Here is a tiny trained network, its code and every weight. The questions are about switching its units off for an input and a target symbol, where a switched-off unit gives its printed mean instead of its output.

import numpy as np


def w(rows, s, z=0):
    codes = np.array(rows[::2]) - 128.0
    scale = np.full(codes.shape[1], s)
    scale[-1] = z or s
    return codes * scale


def f(y):
    return y / 2 * (1 + np.tanh(0.7978845608 * (y + 0.044715 * y**3)))


def softmax(a):
    e = np.exp(a - a.max(-1, keepdims=True))
    return e / e.sum(-1, keepdims=True)


def log_softmax(a):
    a = a - a.max(-1, keepdims=True)
    return a - np.log(np.exp(a).sum(-1, keepdims=True))


def net(x, mask):
    ids = ['ΓΔΦατω'.index(c) for c in x.split()]
    T = len(ids)
    res = E[ids] + P[:T]
    u = 0
    for l in range(3):
        q, k, v = (res @ M[l].T for M in (Q, K, V))
        z = softmax(np.where(np.tri(T) > 0, q @ k.T / 3**0.5, -1e9)) @ v
        res = res + np.where(mask[u], z, O[l][:, -1]) @ O[l][:, :-1]
        u += 1
        y = f(res @ A[l][:, :-1].T + A[l][:, -1])
        res = res + np.where(mask[u : u + 4], y, B[l][:, -1]) @ B[l][:, :-1]
        u += 4
    return log_softmax(res[-1] @ U[:, :-1].T + U[:, -1])


Q, K, V, O, A, B = {}, {}, {}, {}, {}, {}
E = w([
[165,225,172,200],'Γ',
[130,200,172,245],'Δ',
[101,163,180,220],'Φ',
[251,230,147,14],'α',
[6,138,222,143],'τ',
[113,190,253,22],'ω',
],0.0049)
P = w([
[120,140,44,120],'0',
[187,150,101,186],'1',
[85,175,69,105],'2',
[171,103,120,171],'3',
[84,178,109,104],'4',
[176,75,140,151],'5',
[90,181,154,101],'6',
[185,46,157,121],'7',
[91,189,202,100],'8',
[186,19,165,83],'9',
[100,201,239,97],'10',
[188,1,165,67],'11',
],0.0085)
Q[0] = w([
[111,185,169,214],'0.h0',
[41,226,254,96],'0.h0',
[121,154,190,137],'0.h0',
],0.018)
K[0] = w([
[94,119,185,174],'0.h0',
[77,123,253,69],'0.h0',
[125,114,181,116],'0.h0',
],0.021)
V[0] = w([
[45,150,198,219],'0.h0',
[19,130,208,181],'0.h0',
[34,3,209,12],'0.h0',
],0.0044)
O[0] = w([
[175,253,110,82,254],'0.h0',
[155,247,100,67,233],'0.h0',
[37,142,29,68,23],'0.h0',
],0.0049,0.0014)
A[0] = w([
[137,167,12,143,129],'0.n0',
[117,171,31,113,254],'0.n1',
[202,170,60,64,157],'0.n2',
[82,44,185,163,105],'0.n3',
],0.011,0.0031)
B[0] = w([
[41,151,117,146,110],'0.n0',
[1,223,188,200,249],'0.n1',
[71,99,219,182,209],'0.n2',
[162,181,99,74,143],'0.n3',
],0.012,0.0014)
Q[1] = w([
[109,6,149,154],'1.h0',
[115,106,196,168],'1.h0',
[75,164,229,96],'1.h0',
],0.018)
K[1] = w([
[151,155,6,217],'1.h0',
[128,176,104,83],'1.h0',
[140,162,109,34],'1.h0',
],0.017)
V[1] = w([
[108,133,92,146],'1.h0',
[133,93,163,224],'1.h0',
[107,68,249,99],'1.h0',
],0.015)
O[1] = w([
[161,135,104,90,136],'1.h0',
[235,126,198,249,254],'1.h0',
[83,40,255,159,238],'1.h0',
],0.0096,0.0042)
A[1] = w([
[20,145,54,126,37],'1.n0',
[90,87,55,181,89],'1.n1',
[25,116,88,172,127],'1.n2',
[20,2,82,180,8],'1.n3',
],0.017,0.0017)
B[1] = w([
[172,143,205,97,185],'1.n0',
[140,195,24,252,118],'1.n1',
[25,47,59,177,254],'1.n2',
[72,67,183,186,194],'1.n3',
],0.018,0.0064)
Q[2] = w([
[124,132,4,86],'2.h0',
[123,128,88,131],'2.h0',
[124,166,48,66],'2.h0',
],0.033)
K[2] = w([
[42,248,170,221],'2.h0',
[120,183,146,175],'2.h0',
[47,252,156,168],'2.h0',
],0.019)
V[2] = w([
[69,247,215,121],'2.h0',
[163,103,98,138],'2.h0',
[111,140,150,101],'2.h0',
],0.013)
O[2] = w([
[125,112,254,26,21],'2.h0',
[156,138,81,173,254],'2.h0',
[104,102,137,103,18],'2.h0',
],0.01,0.0039)
A[2] = w([
[183,146,144,117,183],'2.n0',
[126,83,135,60,254],'2.n1',
[97,254,130,100,97],'2.n2',
[65,164,104,95,145],'2.n3',
],0.02,0.005)
B[2] = w([
[114,64,149,35,255],'2.n0',
[164,128,47,198,155],'2.n1',
[111,96,3,197,150],'2.n2',
[92,213,98,6,216],'2.n3',
],0.013,0.01)
U = w([
[131,123,198,31,150],'Γ',
[148,65,36,73,201],'Δ',
[108,219,88,175,152],'Φ',
[103,254,247,184,135],'α',
[88,251,122,51,160],'τ',
[57,83,114,114,2],'ω',
],0.005,0.0076)

Each question gives the input, a string of symbols that net reads in full, and the target symbol t.
The units are the heads (3 rows each of Q, K, V and O) and the neurons (one row each of A and B). Each row of codes is followed by its name. A weight is (code - 128) times the scale printed after its matrix; where a second scale follows, it is the last column's (O, A, B and U).
mask holds one flag per unit, layer by layer, with each layer's heads first. A switched-off unit (its flag False) gives its mean, the last column of its rows in O or B, instead of its output. The means were averaged over made-up inputs and are rounded, as every weight is.
A unit's drop is (log p(t) with every unit on - log p(t) with that unit switched off) / (log p(t) with every unit on - log p(t) with every unit switched off).
The circuit of an input: a set's keep is (log p(t) with only the set's units on - log p(t) with every unit switched off) / (log p(t) with every unit on - log p(t) with every unit switched off). Starting from the 12 units with the biggest drops (on a tie, the unit counted first), units are removed one at a time, each time the one whose removal leaves the highest keep (on an exact tie, the one counted first), for as long as the keep stays at least 0.8.
circuit, biggest first: the units of the circuit, biggest drop first
most important unit: the unit with the biggest drop
k most important neurons: the k neurons with the biggest drops, biggest first
top k neurons in layer l: the k neurons of layer l with the biggest drops, biggest first
input ω ω Δ Δ Φ α, target Γ: top 3 neurons in layer 2 => (2.n0, 2.n1, 2.n2)
input Φ ω Γ, target ω: circuit, biggest first => (0.n1, 1.n2, 0.n0)
input Γ Δ ω, target ω: 3 most important neurons => (1.n2, 0.n2, 1.n3)
input Φ Δ Φ Φ Γ, target Φ: top 2 neurons in layer 0 => (0.n1, 0.n0)
input Γ τ Φ Φ Φ, target Φ: most important unit => 1.h0
input Δ τ Φ α τ Δ τ Γ Γ ω Γ, target ω: circuit, biggest first => (1.h0, 1.n3, 1.n2, 0.n3)
input ω α ω Φ, target Γ: circuit, biggest first => (1.n2, 2.h0)
input ω Γ ω Δ τ Γ Φ Φ Δ α Δ, target α: 3 most important neurons => (1.n2, 0.n2, 0.n1)
input ω α Γ α Φ τ Γ Φ Γ, target Φ: 4 most important neurons => (0.n1, 1.n0, 2.n2, 2.n0)
input α Φ Δ Δ ω Φ α, target ω: circuit, biggest first => (0.n2, 1.h0, 1.n2, 0.n1)
input ω Φ α Φ ω ω α Δ α, target α: 2 most important neurons => (0.n2, 1.n2)
input Δ τ α Γ ω Δ Δ, target ω: 2 most important neurons => (1.n2, 1.n3)
input Φ τ Δ Δ τ Δ α, target τ: 4 most important neurons => (1.n2, 2.n3, 0.n2, 0.n1)
input ω Δ Φ Δ τ τ α α Γ, target α: most important unit => 0.n2
input Φ Δ Φ Γ α, target α: circuit, biggest first => (0.n2, 0.n1, 1.h0)
input τ Φ Δ α, target Γ: 2 most important neurons => (1.n2, 0.n1)
input ω Δ Δ τ, target Γ: 2 most important neurons => (1.n2, 0.n1)
input Φ Φ Δ Γ Γ Γ τ Γ Γ, target τ: circuit, biggest first => (1.h0, 0.h0, 2.n3)
input Γ Φ Δ Φ Δ, target Φ: 4 most important neurons => (0.n1, 1.n0, 2.n2, 0.n0)
input ω Φ Δ ω τ, target ω: circuit, biggest first => (1.n2, 0.n1, 0.h0)
input Γ τ τ Δ α α Γ Φ τ Φ Δ, target τ: circuit, biggest first => (1.h0, 2.n3)
input τ α τ Φ, target Γ: 2 most important neurons => (1.n2, 2.n0)
input Δ Γ Δ Δ Γ Γ Φ Δ τ, target τ: circuit, biggest first => (2.n3, 0.h0, 1.h0)
input Φ ω Δ ω Φ Γ, target Γ: circuit, biggest first => (1.n2, 2.h0)
